Below is a small trained network, with its code and all its weights. Each question gives an input and a target symbol and asks what happens when units are switched off, that is, made to give their printed mean instead of their output.

import numpy as np


def w(rows, s, z=0):
    codes = np.array(rows[::2]) - 128.0
    scale = np.full(codes.shape[1], s)
    scale[-1] = z or s
    return codes * scale


def f(y):
    return y / 2 * (1 + np.tanh(0.7978845608 * (y + 0.044715 * y**3)))


def softmax(a):
    e = np.exp(a - a.max(-1, keepdims=True))
    return e / e.sum(-1, keepdims=True)


def log_softmax(a):
    a = a - a.max(-1, keepdims=True)
    return a - np.log(np.exp(a).sum(-1, keepdims=True))


def net(x, mask):
    ids = ['αγεηθμξφ'.index(c) for c in x.split()]
    T = len(ids)
    res = E[ids] + P[:T]
    u = 0
    for l in range(3):
        r = res
        for j in range(3):
            rows = slice(2 * j, 2 * j + 2)
            q, k, v = (r @ M[l][rows].T for M in (Q, K, V))
            z = softmax(np.where(np.tri(T) > 0, q @ k.T / 2**0.5, -1e9)) @ v
            o = O[l][rows]
            res = res + np.where(mask[u + j], z, o[:, -1]) @ o[:, :-1]
        u += 3
        y = f(res @ A[l][:, :-1].T + A[l][:, -1])
        res = res + np.where(mask[u : u + 12], y, B[l][:, -1]) @ B[l][:, :-1]
        u += 12
    return log_softmax(res[-1] @ U[:, :-1].T + U[:, -1])


Q, K, V, O, A, B = {}, {}, {}, {}, {}, {}
E = w([
[49,170,159,115],'α',
[139,224,207,219],'γ',
[72,163,122,154],'ε',
[71,89,242,106],'η',
[166,86,143,207],'θ',
[126,195,84,47],'μ',
[131,154,7,125],'ξ',
[152,79,44,81],'φ',
],0.02)
P = w([
[154,113,78,114],'0',
[3,152,106,147],'1',
[78,159,106,149],'2',
[84,116,107,119],'3',
[105,104,91,109],'4',
[124,119,91,128],'5',
[144,135,84,144],'6',
[137,115,75,126],'7',
[136,106,70,125],'8',
[143,109,56,125],'9',
[131,76,57,104],'10',
[146,99,55,127],'11',
[136,71,49,107],'12',
],0.011)
Q[0] = w([
[211,160,94,186],'0.h0',
[37,205,221,151],'0.h0',
[59,92,180,39],'0.h1',
[50,75,64,134],'0.h1',
[126,2,119,35],'0.h2',
[77,80,115,137],'0.h2',
],0.0087)
K[0] = w([
[160,97,24,122],'0.h0',
[113,193,141,44],'0.h0',
[253,40,43,170],'0.h1',
[109,128,167,93],'0.h1',
[112,137,119,113],'0.h2',
[145,79,74,177],'0.h2',
],0.0074)
V[0] = w([
[129,67,187,162],'0.h0',
[119,76,146,42],'0.h0',
[77,161,199,98],'0.h1',
[113,131,81,87],'0.h1',
[95,166,105,225],'0.h2',
[1,160,98,101],'0.h2',
],0.0094)
O[0] = w([
[110,195,68,254,89],'0.h0',
[185,89,109,124,153],'0.h0',
[12,38,174,102,146],'0.h1',
[96,86,177,139,185],'0.h1',
[108,109,88,113,145],'0.h2',
[4,191,84,98,255],'0.h2',
],0.0059,0.0053)
A[0] = w([
[95,123,131,58,197],'0.n0',
[170,60,44,72,217],'0.n1',
[82,80,154,60,177],'0.n2',
[129,149,124,202,126],'0.n3',
[171,147,195,103,99],'0.n4',
[57,222,88,85,254],'0.n5',
[181,97,254,88,150],'0.n6',
[75,147,153,151,31],'0.n7',
[134,47,110,176,171],'0.n8',
[188,176,38,190,95],'0.n9',
[193,217,141,44,166],'0.n10',
[129,164,91,154,174],'0.n11',
],0.0098,0.0034)
B[0] = w([
[147,163,171,180,195],'0.n0',
[89,109,254,133,247],'0.n1',
[145,201,136,134,191],'0.n2',
[89,130,115,147,134],'0.n3',
[82,188,104,84,127],'0.n4',
[97,148,173,188,246],'0.n5',
[50,160,102,234,141],'0.n6',
[175,121,105,32,145],'0.n7',
[99,97,103,147,155],'0.n8',
[162,200,157,183,141],'0.n9',
[139,92,91,159,148],'0.n10',
[71,75,159,85,144],'0.n11',
],0.0082,0.012)
Q[1] = w([
[195,74,164,130],'1.h0',
[176,77,85,213],'1.h0',
[152,139,179,134],'1.h1',
[86,146,135,147],'1.h1',
[66,214,123,250],'1.h2',
[221,118,47,2],'1.h2',
],0.0079)
K[1] = w([
[108,39,211,165],'1.h0',
[26,63,133,207],'1.h0',
[71,63,104,114],'1.h1',
[142,2,114,105],'1.h1',
[245,49,94,113],'1.h2',
[74,158,185,120],'1.h2',
],0.0093)
V[1] = w([
[2,133,81,156],'1.h0',
[36,75,64,70],'1.h0',
[59,207,137,7],'1.h1',
[112,160,93,107],'1.h1',
[77,38,38,100],'1.h2',
[119,134,31,201],'1.h2',
],0.0094)
O[1] = w([
[149,176,183,191,231],'1.h0',
[254,153,176,115,50],'1.h0',
[127,179,68,100,140],'1.h1',
[142,161,34,142,76],'1.h1',
[210,102,87,176,2],'1.h2',
[162,98,125,126,65],'1.h2',
],0.011,0.0099)
A[1] = w([
[127,154,143,133,28],'1.n0',
[128,163,66,36,72],'1.n1',
[132,183,124,79,65],'1.n2',
[140,139,131,47,212],'1.n3',
[124,114,76,198,193],'1.n4',
[199,71,167,244,167],'1.n5',
[161,47,127,83,7],'1.n6',
[237,211,139,102,178],'1.n7',
[6,139,153,155,190],'1.n8',
[92,95,33,76,253],'1.n9',
[107,255,178,135,13],'1.n10',
[115,141,142,189,139],'1.n11',
],0.0094,0.0017)
B[1] = w([
[71,77,91,127,140],'1.n0',
[81,54,58,120,128],'1.n1',
[148,127,105,132,135],'1.n2',
[144,65,98,80,130],'1.n3',
[136,102,113,187,130],'1.n4',
[167,109,137,169,145],'1.n5',
[61,1,145,128,130],'1.n6',
[115,120,110,154,129],'1.n7',
[140,142,120,141,254],'1.n8',
[203,162,123,137,132],'1.n9',
[100,115,97,123,208],'1.n10',
[145,132,117,69,161],'1.n11',
],0.0098,0.044)
Q[2] = w([
[248,114,170,97],'2.h0',
[176,130,251,186],'2.h0',
[143,94,91,142],'2.h1',
[110,74,181,126],'2.h1',
[130,156,146,181],'2.h2',
[53,174,128,117],'2.h2',
],0.012)
K[2] = w([
[207,158,35,227],'2.h0',
[50,99,121,56],'2.h0',
[91,153,68,37],'2.h1',
[169,141,144,97],'2.h1',
[254,41,210,57],'2.h2',
[123,177,138,100],'2.h2',
],0.0075)
V[2] = w([
[129,82,198,198],'2.h0',
[42,64,143,62],'2.h0',
[70,2,122,136],'2.h1',
[156,107,126,41],'2.h1',
[69,74,144,111],'2.h2',
[195,122,116,98],'2.h2',
],0.01)
O[2] = w([
[119,88,176,77,148],'2.h0',
[185,150,73,48,254],'2.h0',
[99,82,48,125,178],'2.h1',
[110,111,182,52,88],'2.h1',
[79,254,113,94,168],'2.h2',
[71,132,122,121,59],'2.h2',
],0.0092,0.043)
A[2] = w([
[150,143,71,216,179],'2.n0',
[129,205,151,173,128],'2.n1',
[122,156,50,184,111],'2.n2',
[111,191,142,181,136],'2.n3',
[126,123,87,55,84],'2.n4',
[2,124,65,51,136],'2.n5',
[117,88,168,224,205],'2.n6',
[230,192,154,108,137],'2.n7',
[91,222,163,92,168],'2.n8',
[90,43,57,253,4],'2.n9',
[149,72,238,155,160],'2.n10',
[89,108,39,5,115],'2.n11',
],0.0084,0.004)
B[2] = w([
[77,58,186,48,164],'2.n0',
[246,140,151,179,156],'2.n1',
[112,198,112,40,171],'2.n2',
[116,151,156,193,155],'2.n3',
[71,185,69,168,193],'2.n4',
[120,156,166,218,235],'2.n5',
[36,107,254,116,144],'2.n6',
[52,130,111,109,153],'2.n7',
[248,135,155,137,189],'2.n8',
[158,110,69,123,151],'2.n9',
[83,115,128,52,134],'2.n10',
[185,120,208,165,254],'2.n11',
],0.0059,0.052)
U = w([
[217,115,151,201,88],'α',
[124,104,119,157,174],'γ',
[84,157,200,208,70],'ε',
[87,114,173,141,164],'η',
[42,131,99,174,66],'θ',
[120,123,100,103,3],'μ',
[85,135,138,84,136],'ξ',
[151,157,221,2,252],'φ',
],0.0067,0.0021)

Each question gives the input, a string of symbols that net reads in full, and the target symbol t.
The units are the heads (2 rows each of Q, K, V and O) and the neurons (one row each of A and B). Each row of codes is followed by its name. A weight is (code - 128) times the scale printed after its matrix; where a second scale follows, it is the last column's (O, A, B and U).
mask holds one flag per unit, layer by layer, with each layer's heads first. A switched-off unit (its flag False) gives its mean, the last column of its rows in O or B, instead of its output. The means were averaged over made-up inputs and are rounded, as every weight is.
A unit's drop is (log p(t) with every unit on - log p(t) with that unit switched off) / (log p(t) with every unit on - log p(t) with every unit switched off).
The circuit of an input: a set's keep is (log p(t) with only the set's units on - log p(t) with every unit switched off) / (log p(t) with every unit on - log p(t) with every unit switched off). Starting from the 12 units with the biggest drops (on a tie, the unit counted first), units are removed one at a time, each time the one whose removal leaves the highest keep (on an exact tie, the one counted first), for as long as the keep stays at least 0.8.
circuit, biggest first: the units of the circuit, biggest drop first
most important unit: the unit with the biggest drop
top k neurons: the k neurons with the biggest drops, biggest first
k most important neurons of layer l: the k neurons of layer l with the biggest drops, biggest first
input γ α μ γ φ α φ η φ φ μ, target α: most important unit	0.n1
input ε η θ μ η α γ φ φ φ φ, target ε: circuit, biggest first	(2.h0, 0.n1)
input μ η φ μ μ γ θ γ φ φ φ μ, target μ: 2 most important neurons of layer 1	(1.n1, 1.n10)
input μ η ξ γ φ α φ φ φ φ ε ξ θ, target μ: circuit, biggest first	(2.n11, 1.h2, 2.n5, 2.n8)
input θ η φ, target θ: circuit, biggest first	(0.h1, 1.h0, 0.n9)
input φ γ θ φ η φ η α, target φ: top 4 neurons	(0.n1, 1.n6, 0.n10, 0.n2)
input η γ μ θ φ ξ φ η η α φ φ μ, target η: 4 most important neurons of layer 2	(2.n6, 2.n0, 2.n5, 2.n11)
input γ α ξ φ φ η φ γ η α, target α: 2 most important neurons of layer 2	(2.n8, 2.n1)
input θ ε ξ φ μ φ φ η ε ξ φ, target θ: 3 most important neurons of layer 0	(0.n9, 0.n1, 0.n8)
input θ ε α ε, target θ: top 3 neurons	(0.n9, 0.n1, 0.n8)
input φ μ η γ ε η η η ξ, target ε: 2 most important neurons of layer 0	(0.n1, 0.n9)
input μ φ ε μ ξ φ α θ μ μ, target μ: top 3 neurons	(2.n11, 2.n5, 0.n5)
input α η ξ ξ φ η α φ θ μ, target α: 2 most important neurons of layer 2	(2.n1, 2.n9)
input μ θ μ φ η, target μ: most important unit	1.h2
input μ μ φ θ ε φ η μ φ μ γ γ, target μ: top 2 neurons	(2.n11, 2.n5)
input φ η μ γ γ γ η θ α ε, target φ: top 2 neurons	(0.n1, 1.n6)
input η ε η, target α: top 4 neurons	(0.n2, 0.n7, 2.n1, 2.n4)
input φ γ φ η η η γ γ φ μ, target ε: top 4 neurons	(2.n5, 1.n10, 0.n9, 2.n4)
input φ φ φ φ φ θ, target φ: 4 most important neurons of layer 0	(0.n1, 0.n5, 0.n0, 0.n2)
input φ φ α ε γ ε γ φ α, target α: top 3 neurons	(2.n11, 1.n10, 2.n5)
input μ φ γ η γ ξ γ η γ φ γ θ α, target μ: most important unit	1.h2
input φ ξ η φ η, target α: 2 most important neurons of layer 0	(0.n9, 0.n1)
input θ φ φ φ η θ θ γ ε, target θ: 4 most important neurons of layer 1	(1.n8, 1.n5, 1.n9, 1.n6)
input φ ε θ ξ, target φ: 3 most important neurons of layer 0	(0.n1, 0.n10, 0.n2)
input φ γ ε θ ε, target φ: top 2 neurons	(1.n6, 0.n1)
input ε φ φ ε, target α: top 4 neurons	(2.n1, 2.n8, 2.n4, 2.n6)
input μ θ η φ φ φ, target μ: top 3 neurons	(2.n11, 2.n5, 0.n2)
